Here is a tiny trained network, its code and every weight. The questions are about switching its units off for an input and a target symbol, where a switched-off unit gives its printed mean instead of its output.

import numpy as np


def w(rows, s, z=0):
    codes = np.array(rows[::2]) - 128.0
    scale = np.full(codes.shape[1], s)
    scale[-1] = z or s
    return codes * scale


def f(y):
    return y / 2 * (1 + np.tanh(0.7978845608 * (y + 0.044715 * y**3)))


def softmax(a):
    e = np.exp(a - a.max(-1, keepdims=True))
    return e / e.sum(-1, keepdims=True)


def log_softmax(a):
    a = a - a.max(-1, keepdims=True)
    return a - np.log(np.exp(a).sum(-1, keepdims=True))


def net(x, mask):
    ids = ['αβγδεζλμξπτφω'.index(c) for c in x.split()]
    T = len(ids)
    res = E[ids] + P[:T]
    u = 0
    for l in range(3):
        r = res
        for j in range(2):
            rows = slice(3 * j, 3 * j + 3)
            q, k, v = (r @ M[l][rows].T for M in (Q, K, V))
            z = softmax(np.where(np.tri(T) > 0, q @ k.T / 3**0.5, -1e9)) @ v
            o = O[l][rows]
            res = res + np.where(mask[u + j], z, o[:, -1]) @ o[:, :-1]
        u += 2
        y = f(res @ A[l][:, :-1].T + A[l][:, -1])
        res = res + np.where(mask[u : u + 4], y, B[l][:, -1]) @ B[l][:, :-1]
        u += 4
    return log_softmax(res[-1] @ U[:, :-1].T + U[:, -1])


Q, K, V, O, A, B = {}, {}, {}, {}, {}, {}
E = w([
[199,104,101,85,152],'α',
[125,124,72,225,65],'β',
[142,251,169,98,162],'γ',
[46,27,132,116,120],'δ',
[170,219,116,147,139],'ε',
[182,51,117,133,137],'ζ',
[128,140,193,230,213],'λ',
[77,120,192,208,126],'μ',
[184,51,184,211,99],'ξ',
[206,150,113,63,120],'π',
[106,158,94,31,95],'τ',
[150,183,118,30,77],'φ',
[16,144,110,205,178],'ω',
],0.017)
P = w([
[140,91,2,173,131],'0',
[142,102,44,155,138],'1',
[139,107,70,140,141],'2',
[138,111,94,132,143],'3',
[137,114,108,125,146],'4',
[134,116,122,117,146],'5',
[133,120,136,113,146],'6',
[132,122,149,109,147],'7',
[129,124,161,106,143],'8',
[127,129,174,104,141],'9',
[126,132,184,100,140],'10',
[123,133,193,99,137],'11',
[121,135,202,95,134],'12',
[121,137,212,95,133],'13',
],0.008)
Q[0] = w([
[69,154,137,218,192],'L0H0',
[100,81,138,165,115],'L0H0',
[197,78,166,139,213],'L0H0',
[91,157,151,206,116],'L0H1',
[52,196,89,86,106],'L0H1',
[114,131,144,141,250],'L0H1',
],0.016)
K[0] = w([
[68,134,188,249,159],'L0H0',
[82,30,124,136,148],'L0H0',
[243,49,156,133,197],'L0H0',
[66,173,148,230,71],'L0H1',
[31,197,101,98,179],'L0H1',
[29,67,191,184,216],'L0H1',
],0.013)
V[0] = w([
[137,101,138,164,97],'L0H0',
[142,141,126,137,102],'L0H0',
[86,3,164,160,186],'L0H0',
[128,120,131,136,140],'L0H1',
[176,225,135,99,52],'L0H1',
[162,133,154,174,168],'L0H1',
],0.0075)
O[0] = w([
[117,133,146,99,133,99],'L0H0',
[124,118,124,127,119,125],'L0H0',
[128,191,187,79,174,75],'L0H0',
[132,130,128,129,115,145],'L0H1',
[83,104,127,111,255,9],'L0H1',
[120,107,90,142,104,188],'L0H1',
],0.0082,0.0013)
A[0] = w([
[164,122,159,237,169,229],'L0N0',
[137,56,165,207,114,27],'L0N1',
[181,120,140,86,71,8],'L0N2',
[60,12,148,199,192,254],'L0N3',
],0.011,0.0031)
B[0] = w([
[141,223,134,53,80,254],'L0N0',
[215,130,110,77,243,157],'L0N1',
[98,66,2,174,205,144],'L0N2',
[202,136,96,150,12,200],'L0N3',
],0.0091,0.0051)
Q[1] = w([
[124,107,141,140,208],'L1H0',
[158,100,114,100,100],'L1H0',
[69,138,102,2,42],'L1H0',
[126,144,129,119,31],'L1H1',
[37,174,104,159,165],'L1H1',
[72,35,125,138,132],'L1H1',
],0.016)
K[1] = w([
[125,139,94,151,197],'L1H0',
[156,87,131,105,129],'L1H0',
[81,132,109,4,76],'L1H0',
[119,117,171,96,46],'L1H1',
[55,207,94,38,101],'L1H1',
[104,61,80,59,112],'L1H1',
],0.014)
V[1] = w([
[91,189,79,97,96],'L1H0',
[139,109,153,134,134],'L1H0',
[204,88,89,195,188],'L1H0',
[75,161,144,68,126],'L1H1',
[135,146,169,179,140],'L1H1',
[76,122,73,2,106],'L1H1',
],0.0088)
O[1] = w([
[179,122,65,105,103,255],'L1H0',
[109,125,153,149,147,89],'L1H0',
[93,193,173,3,117,72],'L1H0',
[210,131,128,182,173,125],'L1H1',
[162,119,67,183,145,119],'L1H1',
[133,146,217,81,132,137],'L1H1',
],0.0063,0.004)
A[1] = w([
[129,52,248,69,214,144],'L1N0',
[161,158,136,244,141,33],'L1N1',
[174,111,157,113,112,69],'L1N2',
[123,14,78,113,162,251],'L1N3',
],0.015,0.0032)
B[1] = w([
[6,155,223,20,137,177],'L1N0',
[101,160,214,75,133,254],'L1N1',
[153,108,79,200,145,159],'L1N2',
[216,128,52,194,49,191],'L1N3',
],0.014,0.0086)
Q[2] = w([
[168,231,118,172,183],'L2H0',
[249,50,222,52,173],'L2H0',
[168,5,15,109,107],'L2H0',
[155,21,88,89,169],'L2H1',
[148,160,144,149,46],'L2H1',
[127,93,85,69,107],'L2H1',
],0.02)
K[2] = w([
[156,190,212,176,162],'L2H0',
[176,6,121,79,215],'L2H0',
[176,131,43,83,57],'L2H0',
[177,157,67,54,144],'L2H1',
[145,89,173,133,77],'L2H1',
[130,121,106,80,118],'L2H1',
],0.024)
V[2] = w([
[111,39,120,161,6],'L2H0',
[234,131,146,152,108],'L2H0',
[110,134,233,115,45],'L2H0',
[88,187,82,126,156],'L2H1',
[109,114,177,122,57],'L2H1',
[124,55,118,112,98],'L2H1',
],0.012)
O[2] = w([
[139,102,196,92,94,115],'L2H0',
[145,80,128,114,241,198],'L2H0',
[183,87,199,248,109,250],'L2H0',
[124,76,131,205,93,113],'L2H1',
[129,150,84,50,106,209],'L2H1',
[158,203,130,80,178,112],'L2H1',
],0.011,0.015)
A[2] = w([
[114,133,157,142,137,2],'L2N0',
[71,143,160,111,123,142],'L2N1',
[1,145,136,135,169,95],'L2N2',
[134,170,73,176,112,124],'L2N3',
],0.024,0.0089)
B[2] = w([
[99,119,75,84,128,215],'L2N0',
[136,76,137,173,194,177],'L2N1',
[211,7,163,153,139,142],'L2N2',
[36,143,76,126,100,255],'L2N3',
],0.021,0.0092)
U = w([
[138,140,101,143,135,63],'α',
[203,116,68,42,33,242],'β',
[152,63,49,141,116,3],'γ',
[107,253,201,137,137,196],'δ',
[71,159,93,85,136,24],'ε',
[136,136,102,143,135,73],'ζ',
[101,176,85,211,209,108],'λ',
[207,94,139,232,129,222],'μ',
[132,135,101,139,131,61],'ξ',
[30,100,189,84,192,172],'π',
[224,136,7,175,181,35],'τ',
[133,132,103,140,130,58],'φ',
[95,135,146,132,45,129],'ω',
],0.0061,0.0057)

Each question gives the input, a string of symbols that net reads in full, and the target symbol t.
The units are the heads (3 rows each of Q, K, V and O) and the neurons (one row each of A and B). Each row of codes is followed by its name. A weight is (code - 128) times the scale printed after its matrix; where a second scale follows, it is the last column's (O, A, B and U).
mask holds one flag per unit, layer by layer, with each layer's heads first. A switched-off unit (its flag False) gives its mean, the last column of its rows in O or B, instead of its output. The means were averaged over made-up inputs and are rounded, as every weight is.
A unit's drop is (log p(t) with every unit on - log p(t) with that unit switched off) / (log p(t) with every unit on - log p(t) with every unit switched off).
The circuit of an input: a set's keep is (log p(t) with only the set's units on - log p(t) with every unit switched off) / (log p(t) with every unit on - log p(t) with every unit switched off). Starting from the 12 units with the biggest drops (on a tie, the unit counted first), units are removed one at a time, each time the one whose removal leaves the highest keep (on an exact tie, the one counted first), for as long as the keep stays at least 0.8.
circuit, biggest first: the units of the circuit, biggest drop first
most important unit: the unit with the biggest drop
k most important neurons: the k neurons with the biggest drops, biggest first
which heads matter: for each layer, one digit per head in row order, 1 if its drop is at least 0.15 and else 0, layers parted by /
input λ τ β μ β φ μ π φ π β, target μ: 2 most important neurons => (L2N3; L0N3)
input β ξ β μ φ π φ β, target μ: circuit, biggest first => (L0N3; L2H0)
input β τ τ ζ ζ ε ω τ β π γ α β, target ω: which heads matter => 11 / 00 / 11
input δ μ π α ε φ α τ μ, target μ: most important neuron => (L2N3)
input ξ γ φ λ ε α τ τ τ φ γ, target λ: 2 most important neurons => (L0N0; L1N0)
input β γ ω ξ ε, target ω: which heads matter => 11 / 00 / 10
input ε ε π ε ε, target ε: circuit, biggest first => (L2H0; L2N3; L0H1)
input γ ζ μ α ξ ε π τ μ λ, target λ: circuit, biggest first => (L0H0; L2H0; L2N3)
input ε β α μ τ γ α γ μ γ π α α, target μ: which heads matter => 00 / 11 / 00
input ζ α π ε μ γ ε ω δ ε ξ ζ, target π: which heads matter => 01 / 10 / 10
input μ φ λ ε α ξ φ δ, target β: which heads matter => 01 / 10 / 10
input π β δ δ γ ω ζ, target β: which heads matter => 00 / 01 / 10
input ζ β μ λ ε ζ, target π: 4 most important neurons => (L0N0; L1N0; L1N1; L0N3)
input β β τ β τ β δ ξ γ τ, target μ: circuit, biggest first => (L1H1; L0H1; L1N0; L2H0)
input π ω β ξ λ π, target π: which heads matter => 11 / 11 / 10
input μ β μ ε, target μ: 4 most important neurons => (L0N3; L0N0; L2N3; L1N0)
input λ ε ζ δ ξ τ ε μ ω λ, target λ: circuit, biggest first => (L2H0; L0H0; L2N3)
input γ α δ β ξ α β α, target μ: which heads matter => 00 / 11 / 10
input ξ ξ α ε ξ λ π α γ, target λ: most important unit => L2H0
input μ β α α α ζ ε γ τ β β ω, target ω: circuit, biggest first => (L2H0; L2H1; L0N1)
input α α φ π β δ τ φ β α β ζ φ, target μ: which heads matter => 11 / 01 / 10
input π λ ξ ξ μ ε ζ λ μ μ φ ξ γ φ, target π: 2 most important neurons => (L0N0; L0N3)
input α γ α τ ζ β ε ζ τ φ β ζ, target μ: which heads matter => 11 / 11 / 10
input γ τ π α ε π ζ β, target β: most important unit => L1N1
input ε ξ β, target β: circuit, biggest first => (L2H0; L1H1)
input ζ ξ ω μ ω μ β ξ ξ ζ α φ τ ζ, target μ: which heads matter => 11 / 10 / 10
